Below is a small trained network, with its code and all its weights. Each question gives an input and a target symbol and asks what happens when units are switched off, that is, made to give their printed mean instead of their output.

import numpy as np


def w(rows, s, z=0):
    codes = np.array(rows[::2]) - 128.0
    scale = np.full(codes.shape[1], s)
    scale[-1] = z or s
    return codes * scale


def f(y):
    return np.maximum(y, 0)


def softmax(a):
    e = np.exp(a - a.max(-1, keepdims=True))
    return e / e.sum(-1, keepdims=True)


def log_softmax(a):
    a = a - a.max(-1, keepdims=True)
    return a - np.log(np.exp(a).sum(-1, keepdims=True))


def net(x, mask):
    ids = ['αγδηθμξτφψω'.index(c) for c in x.split()]
    T = len(ids)
    res = E[ids] + P[:T]
    u = 0
    for l in range(2):
        r = res
        for j in range(3):
            rows = slice(2 * j, 2 * j + 2)
            q, k, v = (r @ M[l][rows].T for M in (Q, K, V))
            z = softmax(np.where(np.tri(T) > 0, q @ k.T / 2**0.5, -1e9)) @ v
            o = O[l][rows]
            res = res + np.where(mask[u + j], z, o[:, -1]) @ o[:, :-1]
        u += 3
        y = f(res @ A[l][:, :-1].T + A[l][:, -1])
        res = res + np.where(mask[u : u + 8], y, B[l][:, -1]) @ B[l][:, :-1]
        u += 8
    return log_softmax(res[-1] @ U[:, :-1].T + U[:, -1])


Q, K, V, O, A, B = {}, {}, {}, {}, {}, {}
E = w([
[20,167,255],'α',
[151,227,91],'γ',
[9,251,164],'δ',
[238,88,30],'η',
[117,63,184],'θ',
[165,92,199],'μ',
[28,64,40],'ξ',
[75,128,123],'τ',
[234,152,109],'φ',
[111,146,240],'ψ',
[163,95,201],'ω',
],0.0093)
P = w([
[2,105,27],'0',
[52,96,53],'1',
[82,98,74],'2',
[115,105,104],'3',
[149,117,137],'4',
[174,121,146],'5',
[174,124,160],'6',
[196,128,177],'7',
[206,131,174],'8',
[200,133,182],'9',
[214,135,192],'10',
[219,137,191],'11',
[222,139,192],'12',
],0.0045)
Q[0] = w([
[125,141,147],'0.h0',
[199,145,157],'0.h0',
[118,4,83],'0.h1',
[60,139,128],'0.h1',
[134,131,117],'0.h2',
[130,158,122],'0.h2',
],0.014)
K[0] = w([
[121,121,127],'0.h0',
[74,99,96],'0.h0',
[117,79,9],'0.h1',
[57,67,172],'0.h1',
[137,126,138],'0.h2',
[102,139,125],'0.h2',
],0.012)
V[0] = w([
[73,55,154],'0.h0',
[130,96,139],'0.h0',
[253,103,153],'0.h1',
[72,175,130],'0.h1',
[117,99,217],'0.h2',
[146,121,170],'0.h2',
],0.0065)
O[0] = w([
[104,41,19,136],'0.h0',
[141,98,101,104],'0.h0',
[93,2,122,3],'0.h1',
[180,207,119,202],'0.h1',
[117,152,3,56],'0.h2',
[177,151,94,79],'0.h2',
],0.0037,0.0015)
A[0] = w([
[171,116,155,105],'0.n0',
[103,179,165,108],'0.n1',
[117,75,132,255],'0.n2',
[123,143,195,171],'0.n3',
[183,123,189,184],'0.n4',
[152,152,55,95],'0.n5',
[138,254,96,194],'0.n6',
[189,113,159,126],'0.n7',
],0.0088,0.0044)
B[0] = w([
[166,32,79,146],'0.n0',
[107,181,171,164],'0.n1',
[54,48,105,212],'0.n2',
[39,100,179,188],'0.n3',
[60,1,98,206],'0.n4',
[218,190,62,150],'0.n5',
[210,231,194,254],'0.n6',
[132,43,72,166],'0.n7',
],0.0054,0.0052)
Q[1] = w([
[77,11,126],'1.h0',
[34,97,53],'1.h0',
[27,18,238],'1.h1',
[173,111,3],'1.h1',
[87,210,141],'1.h2',
[135,220,37],'1.h2',
],0.0053)
K[1] = w([
[191,132,68],'1.h0',
[187,82,91],'1.h0',
[254,166,146],'1.h1',
[124,62,123],'1.h1',
[115,109,104],'1.h2',
[188,114,33],'1.h2',
],0.0079)
V[1] = w([
[175,142,67],'1.h0',
[89,165,176],'1.h0',
[172,184,101],'1.h1',
[113,158,224],'1.h1',
[145,115,64],'1.h2',
[2,119,237],'1.h2',
],0.0068)
O[1] = w([
[187,198,57,81],'1.h0',
[68,90,134,227],'1.h0',
[177,114,21,194],'1.h1',
[196,19,147,213],'1.h1',
[108,131,64,71],'1.h2',
[58,122,253,251],'1.h2',
],0.0049,0.002)
A[1] = w([
[111,24,127,148],'1.n0',
[110,41,36,23],'1.n1',
[178,149,21,253],'1.n2',
[68,19,65,118],'1.n3',
[117,162,153,254],'1.n4',
[2,154,112,247],'1.n5',
[121,100,185,18],'1.n6',
[186,105,222,210],'1.n7',
],0.0079,0.0035)
B[1] = w([
[125,210,166,244],'1.n0',
[72,254,4,182],'1.n1',
[184,37,107,218],'1.n2',
[131,245,131,243],'1.n3',
[161,85,123,226],'1.n4',
[190,119,198,238],'1.n5',
[104,59,72,156],'1.n6',
[39,121,51,253],'1.n7',
],0.0078,0.0051)
U = w([
[74,37,166,179],'α',
[52,230,69,148],'γ',
[95,122,111,134],'δ',
[173,11,109,254],'η',
[165,208,217,14],'θ',
[134,127,145,79],'μ',
[254,156,165,201],'ξ',
[142,125,135,61],'τ',
[137,125,48,72],'φ',
[145,127,135,47],'ψ',
[140,98,154,152],'ω',
],0.01,0.0044)

Each question gives the input, a string of symbols that net reads in full, and the target symbol t.
The units are the heads (2 rows each of Q, K, V and O) and the neurons (one row each of A and B). Each row of codes is followed by its name. A weight is (code - 128) times the scale printed after its matrix; where a second scale follows, it is the last column's (O, A, B and U).
mask holds one flag per unit, layer by layer, with each layer's heads first. A switched-off unit (its flag False) gives its mean, the last column of its rows in O or B, instead of its output. The means were averaged over made-up inputs and are rounded, as every weight is.
A unit's drop is (log p(t) with every unit on - log p(t) with that unit switched off) / (log p(t) with every unit on - log p(t) with every unit switched off).
The circuit of an input: a set's keep is (log p(t) with only the set's units on - log p(t) with every unit switched off) / (log p(t) with every unit on - log p(t) with every unit switched off). Starting from the 12 units with the biggest drops (on a tie, the unit counted first), units are removed one at a time, each time the one whose removal leaves the highest keep (on an exact tie, the one counted first), for as long as the keep stays at least 0.8.
circuit, biggest first: the units of the circuit, biggest drop first
k most important neurons: the k neurons with the biggest drops, biggest first
top k neurons in layer l: the k neurons of layer l with the biggest drops, biggest first
heads that matter: for each layer, one digit per head in row order, 1 if its drop is at least 0.15 and else 0, layers parted by /
drop of u: that unit's drop, to one decimal
input η φ γ θ γ θ φ α ω, target α: heads that matter : 000 / 001
input ξ η ξ γ, target ξ: circuit, biggest first : [1.n7 1.h2 0.n6 0.n5]
input φ θ η γ ψ γ φ ξ, target γ: heads that matter : 010 / 000
input γ γ γ η, target φ: circuit, biggest first : [1.n1 0.n6 1.h2]
input γ δ ξ δ, target θ: top 2 neurons in layer 1 : [1.n5 1.n2]
input γ η δ γ γ γ ξ θ ξ γ γ φ ω, target γ: top 3 neurons in layer 1 : [1.n3 1.n1 1.n0]
input ξ ω α, target α: top neuron in layer 1 : [1.n3]
input γ γ μ η θ γ γ δ γ τ α γ ξ, target γ: heads that matter : 010 / 010
input η ψ ω γ δ γ μ φ ξ ψ ω, target γ: top 2 neurons in layer 1 : [1.n3 1.n0]
input ω ξ γ η γ γ γ γ α φ, target η: 2 most important neurons : [1.n2 1.n3]
input φ ξ δ ξ ξ τ α μ, target α: top 3 neurons in layer 0 : [0.n3 0.n5 0.n1]
input τ γ α ξ ξ γ ξ γ η, target φ: heads that matter : 010 / 000
input γ γ γ θ, target γ: top 3 neurons in layer 0 : [0.n6 0.n2 0.n4]
input φ φ δ φ α φ ξ ξ α ψ τ, target α: heads that matter : 000 / 001
input α ξ γ, target ξ: top neuron in layer 1 : [1.n7]
input ψ α γ γ γ δ δ ψ φ, target η: top 2 neurons in layer 1 : [1.n3 1.n1]
input μ θ ξ ψ ξ γ ξ α γ μ θ γ μ, target γ: 3 most important neurons : [0.n6 0.n4 1.n3]
input ξ θ ψ ψ, target α: drop of 1.n0 : 0.0
input γ γ φ τ θ, target γ: drop of 0.h1 : 0.1
input η γ γ θ α, target α: drop of 0.n3 : 0.2
